Below are the code and all the weights of a small trained network. Each question names an input and a class and asks about switching units off, where a switched-off unit gives its printed mean instead of its output.

import numpy as np


def w(rows, s, z=0):
    codes = np.array(rows[::2]) - 128.0
    scale = np.full(codes.shape[1], s)
    scale[-1] = z or s
    return codes * scale


def norm(h):
    return h / np.sqrt((h * h).mean(-1, keepdims=True) + 1e-5)


def f(y):
    return np.maximum(y, 0)


def log_softmax(a):
    a = a - a.max(-1, keepdims=True)
    return a - np.log(np.exp(a).sum(-1, keepdims=True))


def net(x, mask):
    res = np.array(x, float).reshape(1, 4) / 4 @ E
    u = 0
    for l in range(2):
        y = f(norm(res) @ A[l][:, :-1].T + A[l][:, -1])
        res = res + np.where(mask[u : u + 16], y, B[l][:, -1]) @ B[l][:, :-1]
        u += 16
    return log_softmax(norm(res)[-1] @ U[:, :-1].T + U[:, -1])


A, B = {}, {}
E = w([
[129,127,129,127],'x0',
[81,23,30,101],'x1',
[252,166,100,72],'x2',
[226,89,132,208],'x3',
],0.011)
A[0] = w([
[181,117,32,83,71],'L0N1',
[173,177,111,105,108],'L0N2',
[146,70,162,199,120],'L0N3',
[86,156,62,99,107],'L0N4',
[130,192,114,30,83],'L0N5',
[184,171,109,139,40],'L0N6',
[103,177,140,106,72],'L0N7',
[166,205,171,111,119],'L0N8',
[135,163,252,211,118],'L0N9',
[134,60,86,176,53],'L0N10',
[55,175,217,104,3],'L0N11',
[154,188,141,41,25],'L0N12',
[83,110,157,125,117],'L0N13',
[76,62,81,134,91],'L0N14',
[186,224,154,112,115],'L0N15',
[68,187,128,109,69],'L0N16',
],0.016,0.013)
B[0] = w([
[175,176,94,98,196],'L0N1',
[109,70,151,127,179],'L0N2',
[121,183,88,188,192],'L0N3',
[105,159,131,127,175],'L0N4',
[95,168,74,134,188],'L0N5',
[160,86,188,157,143],'L0N6',
[105,94,97,150,148],'L0N7',
[30,71,121,141,219],'L0N8',
[154,199,79,150,254],'L0N9',
[185,61,152,149,160],'L0N10',
[197,3,152,224,168],'L0N11',
[9,121,67,68,160],'L0N12',
[152,115,161,104,172],'L0N13',
[80,145,187,130,201],'L0N14',
[71,76,149,165,232],'L0N15',
[156,76,167,157,164],'L0N16',
],0.016,0.0087)
A[1] = w([
[160,98,114,158,113],'L1N1',
[200,100,82,84,44],'L1N2',
[126,181,88,7,147],'L1N3',
[105,130,200,51,73],'L1N4',
[66,144,164,86,32],'L1N5',
[88,137,151,114,63],'L1N6',
[148,64,145,174,1],'L1N7',
[142,66,120,186,6],'L1N8',
[130,162,140,97,12],'L1N9',
[113,95,112,210,84],'L1N10',
[93,125,91,108,192],'L1N11',
[191,127,137,103,77],'L1N12',
[94,137,123,161,116],'L1N13',
[205,127,120,189,242],'L1N14',
[198,90,99,95,124],'L1N15',
[129,69,155,164,36],'L1N16',
],0.02,0.0049)
B[1] = w([
[100,122,149,101,178],'L1N1',
[5,87,71,83,176],'L1N2',
[202,204,234,237,192],'L1N3',
[6,111,20,159,158],'L1N4',
[122,50,73,73,180],'L1N5',
[158,101,88,90,162],'L1N6',
[199,141,188,125,187],'L1N7',
[195,125,199,113,198],'L1N8',
[108,129,111,162,131],'L1N9',
[199,138,152,69,254],'L1N10',
[197,153,99,152,188],'L1N11',
[67,106,114,126,152],'L1N12',
[166,110,112,50,200],'L1N13',
[56,97,125,80,253],'L1N14',
[46,90,85,161,177],'L1N15',
[195,187,163,116,192],'L1N16',
],0.013,0.011)
U = w([
[210,108,221,106,136],'0',
[40,67,61,102,2],'1',
[139,254,86,187,195],'2',
],0.025,0.00074)

Each question gives the input, the list of numbers given to net, and the class t.
The units are the neurons (one row each of A and B). Each row of codes is followed by its name. A weight is (code - 128) times the scale printed after its matrix; where a second scale follows, it is the last column's (A, B and U).
mask holds one flag per neuron, layer by layer. A switched-off neuron (its flag False) gives its mean, the last column of its row in B, instead of its output. The means were averaged over made-up inputs and are rounded, as every weight is.
A unit's drop is (log p(t) with every unit on - log p(t) with that unit switched off) / (log p(t) with every unit on - log p(t) with every unit switched off).
The circuit of an input: a set's keep is (log p(t) with only the set's units on - log p(t) with every unit switched off) / (log p(t) with every unit on - log p(t) with every unit switched off). Starting from the 12 units with the biggest drops (on a tie, the unit counted first), units are removed one at a time, each time the one whose removal leaves the highest keep (on an exact tie, the one counted first), for as long as the keep stays at least 0.8.
circuit, biggest first: the units of the circuit, biggest drop first
unit that matters most: the unit with the biggest drop
top k neurons: the k neurons with the biggest drops, biggest first
k most important neurons of layer l: the k neurons of layer l with the biggest drops, biggest first
drop when u is switched off: that unit's drop, to one decimal
input [0,-6,2,0], class 1: unit that matters most	L0N8
input [-5,-3,0,-6], class 0: 2 most important neurons of layer 0	[L0N11, L0N16]
input [3,3,0,1], class 0: top 2 neurons	[L0N14, L0N10]
input [-4,1,-5,6], class 0: top 4 neurons	[L0N10, L0N5, L0N1, L1N10]
input [-5,-2,7,0], class 1: 2 most important neurons of layer 0	[L0N12, L0N11]
input [4,0,-2,5], class 2: top 2 neurons	[L0N3, L0N9]
input [0,-6,1,0], class 1: top 3 neurons	[L0N11, L0N8, L1N3]
input [-2,0,-8,5], class 2: 3 most important neurons of layer 0	[L0N3, L0N9, L0N11]
input [-1,4,7,0], class 2: top 2 neurons	[L1N3, L0N11]
input [7,0,-4,6], class 2: top 2 neurons	[L0N3, L0N9]
input [2,1,6,5], class 1: top 2 neurons	[L0N1, L0N14]
input [-4,-8,-8,-7], class 0: drop when L0N11 is switched off	0.2
input [7,-2,0,2], class 2: drop when L0N11 is switched off	0.1
input [3,-6,-2,3], class 2: circuit, biggest first	[L0N9]
input [-1,5,5,-8], class 2: drop when L0N14 is switched off	0.0
input [6,-3,-3,-7], class 0: drop when L0N11 is switched off	1.3
